Below is a small trained network, with its code and all its weights. Each question gives an input and a class and asks what happens when units are switched off, that is, made to give their printed mean instead of their output.

import numpy as np


def w(rows, s, z=0):
    codes = np.array(rows[::2]) - 128.0
    scale = np.full(codes.shape[1], s)
    scale[-1] = z or s
    return codes * scale


def norm(h):
    return h / np.sqrt((h * h).mean(-1, keepdims=True) + 1e-5)


def f(y):
    return np.maximum(y, 0)


def log_softmax(a):
    a = a - a.max(-1, keepdims=True)
    return a - np.log(np.exp(a).sum(-1, keepdims=True))


def net(x, mask):
    res = np.array(x, float).reshape(1, 7) / 4 @ E
    u = 0
    for l in range(3):
        y = f(norm(res) @ A[l][:, :-1].T + A[l][:, -1])
        res = res + np.where(mask[u : u + 5], y, B[l][:, -1]) @ B[l][:, :-1]
        u += 5
    return log_softmax(norm(res)[-1] @ U[:, :-1].T + U[:, -1])


A, B = {}, {}
E = w([
[158,191,119,153,253,44,90,128,101],'x0',
[145,130,133,130,125,134,108,123,143],'x1',
[136,253,189,69,111,128,146,43,191],'x2',
[135,143,110,101,133,145,137,147,124],'x3',
[85,138,108,162,117,104,166,154,116],'x4',
[188,123,211,90,154,79,187,243,138],'x5',
[118,155,134,119,128,164,105,160,131],'x6',
],0.0065)
A[0] = w([
[164,70,241,83,79,122,205,236,191,129],'L0N1',
[166,49,118,166,255,109,80,253,128,112],'L0N2',
[162,28,43,194,137,202,109,153,45,251],'L0N3',
[95,192,60,120,238,76,55,91,88,146],'L0N4',
[134,183,84,141,171,83,26,110,104,67],'L0N5',
],0.0057,0.0028)
B[0] = w([
[103,108,194,120,185,151,197,89,197,217],'L0N1',
[127,58,32,162,182,46,43,120,104,225],'L0N2',
[254,211,232,191,121,209,207,186,39,254],'L0N3',
[75,125,214,200,112,142,222,193,252,220],'L0N4',
[54,202,81,59,200,119,237,74,137,182],'L0N5',
],0.0066,0.0073)
A[1] = w([
[69,122,140,94,34,164,154,107,150,189],'L1N1',
[156,89,65,92,110,71,72,203,15,198],'L1N2',
[182,143,117,145,2,174,103,114,54,57],'L1N3',
[165,91,113,190,101,188,93,151,30,6],'L1N4',
[170,138,133,90,124,178,123,146,132,108],'L1N5',
],0.0077,0.0015)
B[1] = w([
[105,126,88,89,128,74,72,128,97,238],'L1N1',
[106,158,91,82,37,97,115,126,234,189],'L1N2',
[88,146,128,61,55,49,129,2,234,233],'L1N3',
[71,154,149,98,209,146,168,69,159,255],'L1N4',
[94,119,75,154,145,119,174,137,145,174],'L1N5',
],0.0092,0.0047)
A[2] = w([
[99,83,39,102,128,38,15,157,144,247],'L2N1',
[85,111,174,156,140,130,138,132,219,98],'L2N2',
[128,150,78,92,42,149,2,41,109,119],'L2N3',
[173,17,149,153,56,177,149,176,99,101],'L2N4',
[176,154,167,156,196,101,162,139,113,229],'L2N5',
],0.0078,0.0013)
B[2] = w([
[150,75,87,109,61,56,49,122,180,186],'L2N1',
[133,109,181,91,122,187,156,85,43,251],'L2N2',
[128,53,102,145,154,105,113,221,122,192],'L2N3',
[254,196,129,194,133,134,74,219,32,147],'L2N4',
[162,157,86,181,117,173,100,190,112,253],'L2N5',
],0.0093,0.007)
U = w([
[57,138,190,80,117,156,180,23,188,12],'0',
[207,175,178,209,153,164,126,167,83,160],'1',
[134,80,63,110,80,39,4,141,202,254],'2',
],0.011,0.00098)

Each question gives the input, the list of numbers given to net, and the class t.
The units are the neurons (one row each of A and B). Each row of codes is followed by its name. A weight is (code - 128) times the scale printed after its matrix; where a second scale follows, it is the last column's (A, B and U).
mask holds one flag per neuron, layer by layer. A switched-off neuron (its flag False) gives its mean, the last column of its row in B, instead of its output. The means were averaged over made-up inputs and are rounded, as every weight is.
A unit's drop is (log p(t) with every unit on - log p(t) with that unit switched off) / (log p(t) with every unit on - log p(t) with every unit switched off).
The circuit of an input: a set's keep is (log p(t) with only the set's units on - log p(t) with every unit switched off) / (log p(t) with every unit on - log p(t) with every unit switched off). Starting from the 12 units with the biggest drops (on a tie, the unit counted first), units are removed one at a time, each time the one whose removal leaves the highest keep (on an exact tie, the one counted first), for as long as the keep stays at least 0.8.
circuit, biggest first: the units of the circuit, biggest drop first
most important unit: the unit with the biggest drop
k most important neurons: the k neurons with the biggest drops, biggest first
drop of u: that unit's drop, to one decimal
input [3,3,-2,-1,-5,8,7], class 2: most important unit => L0N2
input [-4,-6,1,0,5,-8,4], class 2: 3 most important neurons => [L1N1; L2N3; L2N2]
input [2,7,-6,-3,1,-8,3], class 1: 2 most important neurons => [L0N4; L0N3]
input [-5,3,2,6,-7,-1,6], class 2: 2 most important neurons => [L0N3; L1N1]
input [8,-3,-7,-5,-1,1,2], class 2: 4 most important neurons => [L0N2; L1N2; L2N1; L0N1]
input [3,4,0,2,4,4,-4], class 2: 2 most important neurons => [L0N2; L0N3]
input [-7,5,-1,-5,-2,1,4], class 1: 2 most important neurons => [L0N1; L2N4]
input [-8,5,1,8,-7,-2,5], class 2: 3 most important neurons => [L1N1; L0N3; L2N3]
input [8,-7,1,0,0,-3,6], class 0: 2 most important neurons => [L0N3; L0N5]
input [0,-6,-6,8,1,-2,8], class 0: 4 most important neurons => [L0N3; L1N4; L1N2; L1N3]
input [6,-5,-7,4,6,8,5], class 2: circuit, biggest first => [L0N2; L1N2]
input [-3,6,7,5,6,-1,5], class 2: 2 most important neurons => [L1N1; L0N3]
input [0,6,-5,5,4,-6,3], class 0: 3 most important neurons => [L1N3; L1N4; L0N1]
input [3,-5,6,4,6,4,-8], class 1: circuit, biggest first => [L1N3]
input [-1,5,8,3,-5,0,-7], class 2: drop of L0N3 => 0.7
input [-4,3,-3,-7,-6,3,-8], class 1: drop of L0N1 => 0.5
input [3,6,7,-7,6,2,0], class 1: drop of L1N4 => 0.8
